Table B holds the same points as the rows below and some others, measured another way and shuffled. Each row below is followed by which row of B it is.
B:
1: 157  24  -1  -122  42  -60  95  -33  109  135  47  -89  -22  -220  -179  -158  -27  -57  -194  133  -22  -107  -62  -205  90  14  -18  6  -67  174  28
2: 64  19  -95  -85  -14  117  64  -9  -24  75  96  -44  -25  -69  -14  -90  -39  -162  10  20  -89  -30  -43  -158  96  -70  -147  -114  -83  30  -23
3: 189  440  -335  47  -139  -24  98  -130  -123  124  -258  -167  -235  -33  -88  -92  -171  -46  -44  309  -363  -78  -424  -275  -141  -273  128  162  -178  -215  42
4: -143  -12  -91  79  50  -51  -63  -103  -51  -129  -138  23  -5  -159  147  -165  178  -73  149  89  -112  33  91  253  -94  -12  -110  -9  116  -172  -81
5: -163  -12  7  80  30  -70  -134  -57  -141  -177  -73  -1  11  5  17  -115  121  104  162  67  -95  -11  114  150  -137  82  21  10  130  -88  18
6: 44  171  76  31  25  -134  -27  -8  -4  -23  39  -114  -16  18  -185  -52  -42  160  5  114  -59  -85  -93  -91  -116  111  153  113  -43  95  39
7: 9  153  -213  63  -43  36  130  -110  141  -65  -263  -30  22  9  20  -41  -161  -257  49  73  -2  102  -111  -2  1  -149  -214  33  -26  -228  -158
8: -96  -40  -134  49  27  7  -45  -75  -50  -82  -73  19  -13  -151  134  -157  155  -131  127  92  -115  6  72  168  -23  -56  -181  -85  69  -157  -79
9: -64  100  17  136  -30  13  -73  34  -162  -145  8  32  -52  -54  68  -110  146  16  195  210  -95  -61  22  49  -83  43  -12  -17  -51  -81  -13
10: -100  -31  -20  45  45  -34  -43  -48  -126  -99  -91  15  -4  -194  60  -213  176  -18  48  184  -124  -39  91  115  -43  33  -62  -8  58  -44  -5
11: -146  -13  -29  71  48  18  -69  -15  -178  -131  -69  21  15  -96  89  -157  163  -3  122  142  -137  -15  112  159  -108  58  -51  -30  34  -55  -26
12: 126  18  -42  -102  82  -65  -127  9  110  86  82  -46  -78  -26  -152  27  41  24  8  -49  48  -147  83  -25  -134  72  80  -102  -23  78  10
13: -70  266  -62  -80  168  79  253  -149  -9  -57  -614  62  -23  -362  173  -192  63  -253  -118  160  -63  149  69  228  -288  -16  111  278  -81  -37  -127
14: 35  33  18  -96  76  -91  -40  -49  68  59  105  -125  20  17  -181  -34  -68  94  -28  -82  -37  -58  -14  -70  -64  83  75  10  36  129  27
15: 33  67  65  -10  84  -195  -73  -43  94  -21  -13  -92  2  -49  -202  -62  9  150  -43  64  20  -95  20  6  -131  140  136  86  45  104  26
16: 124  148  31  -53  11  -79  -3  -3  96  55  94  -124  -23  73  -230  16  -144  79  -20  -7  13  -82  -99  -195  -56  67  106  41  -64  118  29
17: -163  -34  -40  37  17  62  -16  -51  -201  -108  -14  -1  28  -95  123  -188  117  -45  132  82  -185  31  58  91  2  -5  -119  -41  65  -65  -14
18: 207  158  -20  -83  25  -106  2  -11  134  128  55  -128  -78  -26  -261  -4  -107  53  -107  67  2  -140  -117  -220  -68  36  128  34  -103  130  41
19: -128  6  -138  101  -23  -4  -105  -88  -127  -147  -105  27  -51  -48  135  -125  136  -56  218  90  -141  15  56  155  -75  -66  -114  -52  101  -238  -41
20: -96  111  21  56  31  409  -87  225  -288  -164  53  221  -91  49  324  72  227  -227  411  7  16  -12  268  168  -222  78  -54  -250  -255  -66  -118
21: 30  119  -11  -46  3  -162  -67  -141  96  -55  -127  -68  -67  47  -159  -15  -79  102  54  -70  19  -9  -15  -48  -144  17  159  127  132  -62  45
22: 176  60  -8  -115  38  -107  -5  -35  159  89  -23  -83  -48  -51  -268  -30  -88  25  -132  34  77  -121  -9  -191  -41  53  88  19  -30  120  43
23: 49  6  -3  -110  95  -107  -86  -48  63  62  62  -108  -4  -4  -191  -35  -21  102  -42  -64  -26  -97  38  -35  -107  94  94  -12  49  119  37
24: -102  53  -10  107  32  -64  -157  2  -114  -139  2  -24  -2  68  -14  -38  88  109  182  72  -83  -52  64  133  -176  94  32  -25  41  -70  -14
25: -13  -121  94  148  -136  10  -199  129  -212  -130  405  22  -45  33  -49  -126  174  108  240  212  -58  -190  42  -185  188  66  -152  -233  -9  3  96
26: -188  -3  -57  80  -8  63  -42  -51  -206  -154  -26  -2  42  4  119  -142  73  -29  190  58  -172  53  45  102  -28  -11  -127  -37  74  -121  -30
27: -65  100  -31  143  -45  5  -61  -6  -101  -164  -81  47  -56  -45  81  -95  117  -40  201  190  -54  -24  24  70  -79  -1  -53  -10  -12  -160  -38
28: 186  107  12  -96  35  -63  29  16  149  126  119  -121  -24  -17  -251  -8  -121  18  -108  29  36  -119  -87  -223  -6  61  63  -2  -111  178  16
29: -188  58  -33  153  -53  206  -129  115  -342  -181  189  -9  46  276  111  17  11  32  358  7  -188  2  29  32  -86  49  -112  -176  -73  -95  -37
30: 128  146  42  -6  16  -113  -72  29  70  31  106  -103  -54  59  -231  20  -62  128  4  60  11  -139  -67  -147  -108  101  145  21  -78  108  38
31: 35  200  62  -109  111  -5  117  -62  39  17  -190  -47  -8  -102  -89  -68  -69  -19  -84  14  -6  21  -2  -32  -173  81  178  173  -66  131  -10
32: 101  -7  -70  -111  65  -65  -104  -20  95  99  120  -93  -49  13  -168  7  -20  36  -4  -85  -11  -118  29  -66  -72  41  34  -104  9  73  15
33: -5  -37  40  -74  96  -51  -124  25  -18  35  212  -96  25  47  -143  -16  21  123  40  -84  -50  -106  77  -12  -87  139  50  -97  16  154  31
34: 186  107  12  -89  35  -100  1  5  140  113  97  -120  -42  -13  -269  -4  -106  57  -107  42  36  -141  -78  -215  -37  68  97  10  -87  163  37
35: -68  -172  46  108  -106  -7  -173  56  -173  -113  386  -2  -9  -6  0  -157  171  69  236  118  -104  -123  43  -103  214  25  -213  -226  75  -30  64
36: 58  135  84  10  28  -121  -25  10  36  -4  92  -119  9  38  -215  -31  -71  149  -14  74  -21  -97  -77  -119  -81  126  125  75  -50  136  31
37: -166  16  -152  97  215  -85  89  5  130  138  405  -329  322  25  34  -65  -100  -51  8  -65  -333  67  -251  307  37  77  -367  -98  -75  129  -301
38: 108  113  39  -73  25  -42  -7  16  74  66  152  -123  1  84  -218  19  -137  67  -14  -41  3  -82  -77  -191  -37  79  74  0  -76  152  23
39: 172  81  3  -62  47  -103  -50  29  134  106  142  -116  -38  8  -253  14  -70  69  -70  34  34  -157  -52  -162  -55  86  77  -38  -87  148  22
40: 43  -18  13  -98  76  -114  -130  -36  51  34  96  -86  -26  13  -186  -25  10  122  2  -75  -4  -109  66  -42  -103  102  98  -40  68  99  55
41: 131  84  -26  -63  48  -126  -70  -18  132  64  24  -103  -40  37  -252  16  -82  84  -54  3  38  -124  -19  -111  -109  76  109  -2  -22  86  25
42: -92  43  57  80  46  -121  -104  -34  -104  -132  -54  -29  1  -52  -60  -127  111  149  81  149  -77  -63  63  90  -144  124  90  64  66  5  33
43: -131  39  42  39  0  72  40  -28  -207  -121  -45  7  24  -101  77  -191  81  -23  92  140  -143  29  31  0  -3  32  -47  32  4  0  11
44: 62  12  1  -108  62  -78  -80  -30  44  71  130  -109  -17  23  -179  -21  -39  95  -7  -88  -37  -92  9  -95  -67  71  81  -41  30  120  48
45: -114  -55  -52  -19  29  27  53  -95  -120  -42  -30  -28  40  -193  82  -241  90  -88  22  94  -180  36  22  35  69  -36  -149  -13  75  -21  -15
46: -106  5  80  92  39  -104  -103  -23  -64  -176  -67  17  15  -58  -24  -121  132  95  111  134  -5  -39  120  119  -111  128  28  39  84  -23  4
47: -116  45  -55  -182  78  222  298  -49  -45  -8  -275  -222  377  439  -395  43  -666  -40  -319  -194  -13  182  -43  -328  0  86  -88  93  -42  258  -24
48: -75  4  -68  24  -29  143  22  0  -174  -52  74  5  -1  -73  114  -147  69  -127  133  92  -162  5  -1  -32  73  -55  -177  -107  -40  -51  -31
49: 81  -70  -48  -64  25  34  -48  38  -13  58  115  -24  -31  -96  -90  -90  61  -61  -25  81  -26  -136  67  -107  47  23  -96  -160  -54  81  15
50: 84  55  -69  -17  -10  64  61  13  -12  41  21  -22  -40  -135  -22  -118  17  -136  -16  155  -66  -69  -42  -120  55  -39  -107  -69  -112  21  -28
51: -33  -6  -60  -57  33  50  123  -82  -39  27  -13  -41  23  -223  57  -222  39  -157  -36  101  -147  31  -34  -35  111  -59  -161  -7  -2  19  -38
52: 195  111  4  -93  24  -92  19  0  151  140  149  -134  -45  -32  -247  -19  -108  31  -97  31  7  -132  -122  -227  10  40  62  -1  -97  162  26
53: -53  113  6  131  6  -47  -150  39  -109  -141  7  4  -49  48  1  -21  113  89  208  129  -56  -81  48  101  -185  92  61  -23  -26  -77  -15
54: -51  -6  -11  70  -19  149  -20  102  -221  -69  114  15  14  -28  41  -123  86  -65  103  194  -121  -78  46  -62  35  39  -140  -151  -123  30  -12
55: 108  -6  17  -60  -32  69  36  59  -31  60  177  -73  14  21  -197  -72  -106  -19  -63  91  -17  -117  -43  -306  135  35  -83  -109  -113  160  49
56: 144  278  -107  -99  72  -106  99  -166  321  46  -303  -30  -112  -126  -41  26  -89  -160  -11  -81  101  61  -71  52  -212  -70  120  183  -12  -101  -114
57: 66  52  -89  -67  -22  43  101  -81  48  39  -42  -32  -35  -126  -20  -126  -47  -168  -19  58  -46  6  -62  -141  92  -99  -123  -18  -23  -26  -26
58: -85  -16  -136  10  5  75  -20  -55  -164  -26  -4  -14  -28  -122  118  -173  109  -103  106  90  -214  -3  16  53  6  -73  -144  -96  22  -97  -26
59: 27  -29  -136  0  -16  152  -127  93  111  -61  123  -10  63  388  -118  223  -198  -122  213  -228  165  -24  116  -56  -49  21  -198  -286  -49  -85  -117
60: -73  -375  46  23  -52  -66  -193  5  134  -157  321  -3  151  180  -174  -29  -17  15  167  -157  205  -50  216  -83  281  87  -352  -299  250  -24  0
61: -46  7  -59  79  -16  8  -48  -14  -91  -100  -52  24  -33  -103  44  -141  121  -63  109  180  -79  -48  50  41  -14  -11  -110  -59  4  -100  -24
62: 30  198  -213  88  -5  -297  -178  -283  373  -170  -431  66  -216  -66  97  63  103  -96  304  -112  160  80  45  352  -323  -136  80  142  266  -510  -138
63: 106  -19  -46  -169  65  -38  -31  -52  77  129  98  -95  -34  -57  -172  -55  -41  1  -80  -79  -32  -93  17  -134  -10  18  26  -68  18  128  42
64: -190  -24  -3  65  32  -49  -77  -93  -106  -179  -85  -5  48  -21  61  -133  96  39  162  21  -92  49  100  167  -86  49  -48  22  156  -104  -23
65: 15  -5  -10  -66  -19  129  77  11  -156  27  90  -33  -3  -115  -22  -179  6  -85  -24  125  -135  -46  -16  -200  116  -20  -98  -75  -81  98  44
66: -53  20  11  30  -1  26  78  -37  -75  -67  -24  4  10  -206  64  -216  96  -94  32  181  -96  5  0  -12  70  -2  -118  11  -15  2  -23
67: 110  183  -12  21  14  -53  -90  57  28  18  88  -95  -55  134  -195  76  -84  105  62  40  -10  -127  -70  -112  -164  85  132  -15  -118  60  10
68: 82  -26  -123  -109  2  62  -81  -14  -64  78  64  -26  -95  -44  -70  -63  39  -52  25  2  -82  -112  53  -128  -19  -43  -32  -156  -19  6  48
69: 17  -11  -96  -111  49  92  179  -57  68  102  53  -105  101  -103  -33  -131  -125  -205  -101  -16  -94  48  -78  -112  149  -59  -233  -58  -51  89  -88
70: -136  134  58  -65  123  131  157  -26  -184  -41  -140  -51  96  -81  39  -146  -38  -38  -44  47  -165  88  22  42  -130  95  58  125  -80  157  -29
71: -86  -60  -105  6  27  39  -24  -41  -146  -33  0  -28  11  -126  56  -185  108  -69  46  122  -187  -31  41  50  19  -25  -142  -93  25  -39  -16
72: -76  98  42  86  4  -69  16  -66  -78  -147  -158  9  -13  -141  17  -178  92  18  65  210  -66  5  7  48  -68  42  22  122  31  -56  -3

-37  42  -71  -72  9  -106  18  46  114  202  268  53  -126  304  111  -101  121  -101  -81  -30  48  99  83  128  -104
55
-78  6  -85  -163  8  -69  114  22  -227  41  171  455  -112  296  -70  183  243  -113  -23  75  -38  48  140  410  24
11
37  -35  -100  3  -118  93  92  -47  -71  1  34  241  -5  31  13  156  129  -101  99  -90  95  83  73  234  -60
53
313  198  -84  314  -468  31  -219  -382  97  135  113  106  229  -20  95  -92  -253  -132  26  -5  350  -215  -269  -144  131
37
4  8  17  -98  17  10  -48  72  37  -57  135  159  -96  73  37  -15  110  -69  148  -33  -33  -83  28  105  93
45
218  -161  260  295  -18  64  121  -57  -92  -452  19  -338  -6  -84  -128  -154  -192  114  185  -33  -13  -21  -35  -338  -59
71
54  -2  -59  -36  -46  35  -109  37  138  -17  122  43  -56  13  111  -20  107  -98  135  -149  62  -84  -56  83  12
17
439  -48  90  232  -72  94  -99  -58  53  -535  32  -344  -137  -127  -38  -161  -105  -53  289  -49  -362  -50  -291  -310  -133
44
55  -85  274  30  23  -111  122  37  -168  -267  205  -109  -53  142  -112  -110  -59  110  60  66  -18  -5  -17  -47  27
10
64  327  384  -524  -97  -67  205  -39  -56  -71  -169  638  216  -36  31  267  -7  82  405  -24  117  242  -128  404  93
62
83  -12  197  12  -70  -135  54  -58  -38  -94  267  -129  -25  151  -23  -140  -66  70  14  2  61  54  -90  -4  -42
52
100  356  -343  -192  -138  -45  47  6  304  503  -146  550  79  310  324  184  220  -353  -36  -164  227  273  12  339  -274
59
134  -37  253  90  -78  -161  28  -46  55  -147  239  -346  46  109  31  -222  -127  119  2  -107  188  21  -196  -140  -101
2
128  -76  91  127  -58  28  -10  68  80  -165  117  -228  -47  -12  55  -149  -55  -6  114  -82  34  -36  -47  -161  -34
49
-26  -6  -240  -142  -7  104  -3  -12  -11  64  94  395  -164  109  34  193  298  -202  124  -86  -97  54  122  376  -49
68
110  -15  29  14  -53  -34  -103  -54  124  -81  203  -119  -52  47  68  -110  37  -28  93  -147  55  -56  -144  8  -49
6
10  -12  248  -73  29  -201  -32  79  17  -108  349  -169  -80  200  9  -227  -30  93  7  23  29  -85  -103  -35  76
1
-114  105  125  -270  -70  -165  55  11  -53  161  233  325  50  217  51  55  98  22  3  -8  242  26  0  343  110
4
66  47  214  -67  -10  -139  140  8  -69  -103  145  34  -13  203  -30  -68  -33  50  44  45  24  108  -26  42  -45
64
2  91  -170  -192  -51  83  11  23  38  106  10  458  -69  77  91  198  234  -193  163  -73  -18  70  84  350  -12
27
93  35  84  -43  -45  -118  -92  -9  131  -33  255  -129  -50  133  90  -160  19  -10  42  -104  63  -31  -171  13  -48
34
175  -59  226  94  -47  -85  -51  0  79  -263  213  -373  -24  11  28  -231  -107  92  105  -108  39  -58  -220  -192  -53
63
-25  102  -251  -194  -75  38  -99  20  89  215  154  430  -120  148  131  131  263  -233  82  -61  -21  -6  57  368  27
39
-42  26  -1  -155  23  10  -27  88  -24  -23  111  301  -86  104  22  65  149  -83  139  0  -21  -90  72  202  135
51
164  0  119  -13  13  11  -180  112  252  -229  77  -215  -35  -97  140  -168  -7  -10  251  -207  12  -178  -219  -163  36
72
158  38  162  6  -62  -119  -75  -11  158  -104  224  -247  -18  80  88  -212  -69  33  79  -107  55  -11  -216  -104  -68
61
379  -49  108  191  -18  58  -146  0  107  -504  66  -370  -136  -107  -3  -205  -90  -36  280  -81  -307  -125  -293  -325  -82
42
-7  45  -78  -126  -84  -8  40  -31  -44  93  156  311  -62  153  34  108  156  -108  56  -16  26  72  59  303  -13
32
141  200  207  -100  73  -34  197  -58  49  -123  -274  316  146  114  13  81  -50  -5  224  -86  152  117  6  -27  -68
7
29  8  72  -15  -105  -116  112  -100  -62  52  211  48  19  203  2  -12  23  10  -50  -45  182  127  -29  159  -105
24
321  -192  171  290  76  149  -18  -615  24  -612  -11  -360  8  -214  -232  -45  -78  164  354  -416  15  7  -254  -203  -290
3
197  25  158  8  30  43  3  46  78  -305  -40  -47  -45  -48  17  -67  -40  -11  272  -71  -109  -26  -100  -138  -17
57
8  33  -35  -132  79  68  34  119  28  -72  -16  293  -112  77  35  89  169  -120  201  -38  -93  -9  114  148  31
22
183  -59  163  153  -102  -58  -15  -52  82  -190  184  -350  18  9  42  -193  -112  64  67  -129  116  3  -187  -170  -113
48
375  111  333  -105  6  -64  -82  27  -4  -633  -169  -2  107  -147  -24  35  -53  63  418  -161  -105  -177  -490  -84  57
56
